Below is a small trained network, with its code and all its weights. Each question gives an input and a class and asks what happens when units are switched off, that is, made to give their printed mean instead of their output.

import numpy as np


def w(rows, s, z=0):
    codes = np.array(rows[::2]) - 128.0
    scale = np.full(codes.shape[1], s)
    scale[-1] = z or s
    return codes * scale


def norm(h):
    return h / np.sqrt((h * h).mean(-1, keepdims=True) + 1e-5)


def f(y):
    return np.maximum(y, 0)


def log_softmax(a):
    a = a - a.max(-1, keepdims=True)
    return a - np.log(np.exp(a).sum(-1, keepdims=True))


def net(x, mask):
    res = np.array(x, float).reshape(1, 5) / 4 @ E
    u = 0
    for l in range(3):
        y = f(norm(res) @ A[l][:, :-1].T + A[l][:, -1])
        res = res + np.where(mask[u : u + 3], y, B[l][:, -1]) @ B[l][:, :-1]
        u += 3
    return log_softmax(norm(res)[-1] @ U[:, :-1].T + U[:, -1])


A, B = {}, {}
E = w([
[159,72,103,175,147,135,196,100,54,157,83],'x0',
[113,157,159,82,33,127,70,122,152,148,46],'x1',
[87,81,188,4,171,114,96,187,61,110,115],'x2',
[195,184,143,180,112,164,170,102,93,133,118],'x3',
[130,53,150,156,81,96,93,106,106,170,174],'x4',
],0.0021)
A[0] = w([
[81,111,191,6,225,125,136,229,120,19,121,29],'0.n0',
[82,52,150,91,217,67,68,176,96,96,195,26],'0.n1',
[188,246,73,132,198,216,213,152,145,90,14,3],'0.n2',
],0.0024,0.0025)
B[0] = w([
[199,105,117,179,115,99,123,135,160,175,170,252],'0.n0',
[195,117,38,150,144,79,182,185,165,220,114,207],'0.n1',
[1,160,67,55,189,166,163,186,87,40,64,242],'0.n2',
],0.0043,0.0023)
A[1] = w([
[99,47,134,143,51,82,102,89,99,142,110,2],'1.n0',
[144,247,115,133,62,150,84,137,254,111,121,213],'1.n1',
[159,130,164,63,128,120,104,165,109,184,62,94],'1.n2',
],0.0039,0.00095)
B[1] = w([
[94,169,146,161,84,174,95,100,117,132,136,163],'1.n0',
[92,217,178,186,32,253,39,8,171,165,186,253],'1.n1',
[97,93,114,112,112,78,105,167,119,130,125,183],'1.n2',
],0.0052,0.0043)
A[2] = w([
[172,80,219,77,224,96,148,178,51,72,165,2],'2.n0',
[168,136,53,213,123,126,215,61,177,123,89,61],'2.n1',
[126,194,131,32,133,112,57,158,252,121,91,70],'2.n2',
],0.0035,0.002)
B[2] = w([
[153,179,107,253,99,240,105,27,214,125,194,187],'2.n0',
[147,69,115,65,155,74,85,211,185,182,202,251],'2.n1',
[148,134,65,253,154,212,153,83,166,158,234,247],'2.n2',
],0.0036,0.002)
U = w([
[123,171,161,238,19,230,24,14,197,222,218,189],'0',
[207,116,243,3,146,12,193,15,214,8,15,3],'1',
[233,22,24,160,232,17,212,250,172,217,206,183],'2',
[206,122,241,12,152,2,184,20,193,2,20,3],'3',
[15,241,57,96,236,227,237,122,75,9,35,167],'4',
[199,66,230,94,175,129,176,21,102,33,80,14],'5',
[32,56,228,9,27,13,40,205,27,181,12,124],'6',
],0.0061,0.0057)

Each question gives the input, the list of numbers given to net, and the class t.
The units are the neurons (one row each of A and B). Each row of codes is followed by its name. A weight is (code - 128) times the scale printed after its matrix; where a second scale follows, it is the last column's (A, B and U).
mask holds one flag per neuron, layer by layer. A switched-off neuron (its flag False) gives its mean, the last column of its row in B, instead of its output. The means were averaged over made-up inputs and are rounded, as every weight is.
A unit's drop is (log p(t) with every unit on - log p(t) with that unit switched off) / (log p(t) with every unit on - log p(t) with every unit switched off).
The circuit of an input: a set's keep is (log p(t) with only the set's units on - log p(t) with every unit switched off) / (log p(t) with every unit on - log p(t) with every unit switched off). Starting from all 9 units, units are removed one at a time, each time the one whose removal leaves the highest keep (on an exact tie, the one counted first), for as long as the keep stays at least 0.8.
circuit, biggest first: the units of the circuit, biggest drop first
unit that matters most: the unit with the biggest drop
k most important neurons: the k neurons with the biggest drops, biggest first
drop of u: that unit's drop, to one decimal
input [4,-3,-6,1,-6], class 4: circuit, biggest first => [0.n2]
input [5,-2,0,-2,-2], class 4: circuit, biggest first => [0.n0 0.n1 1.n1]
input [8,-7,-4,5,8], class 2: 2 most important neurons => [1.n1 2.n1]
input [-2,0,4,-7,6], class 2: 2 most important neurons => [1.n1 0.n1]
input [6,2,6,-3,4], class 6: 3 most important neurons => [1.n0 1.n1 2.n2]
input [1,7,8,-3,-8], class 0: 4 most important neurons => [2.n2 0.n0 0.n2 2.n1]
input [5,8,5,-1,-7], class 6: 2 most important neurons => [1.n2 1.n1]
input [6,-8,-1,5,-5], class 4: 3 most important neurons => [0.n2 0.n0 0.n1]
input [8,2,5,5,3], class 6: circuit, biggest first => [1.n1 2.n2]
input [-6,8,8,-5,3], class 0: 3 most important neurons => [2.n2 0.n2 0.n0]
input [6,8,-5,-6,-8], class 4: 2 most important neurons => [0.n2 0.n0]
input [7,4,-4,-4,-2], class 6: 2 most important neurons => [1.n1 2.n2]
input [4,-6,-2,6,1], class 2: 2 most important neurons => [1.n1 2.n1]
input [7,-5,-7,6,-2], class 2: circuit, biggest first => [1.n1]
input [7,3,7,3,-1], class 6: 2 most important neurons => [1.n2 2.n2]
input [-3,-1,7,-2,-5], class 2: 2 most important neurons => [1.n1 0.n1]
input [4,-1,-3,6,4], class 2: 2 most important neurons => [1.n1 2.n1]
input [-2,4,8,5,4], class 6: drop of 1.n2 => 0.3
input [7,8,-2,0,-7], class 4: drop of 0.n2 => 0.7
input [-6,5,8,-3,-6], class 0: drop of 2.n2 => 0.2
input [-1,-6,1,4,-5], class 4: unit that matters most => 0.n2
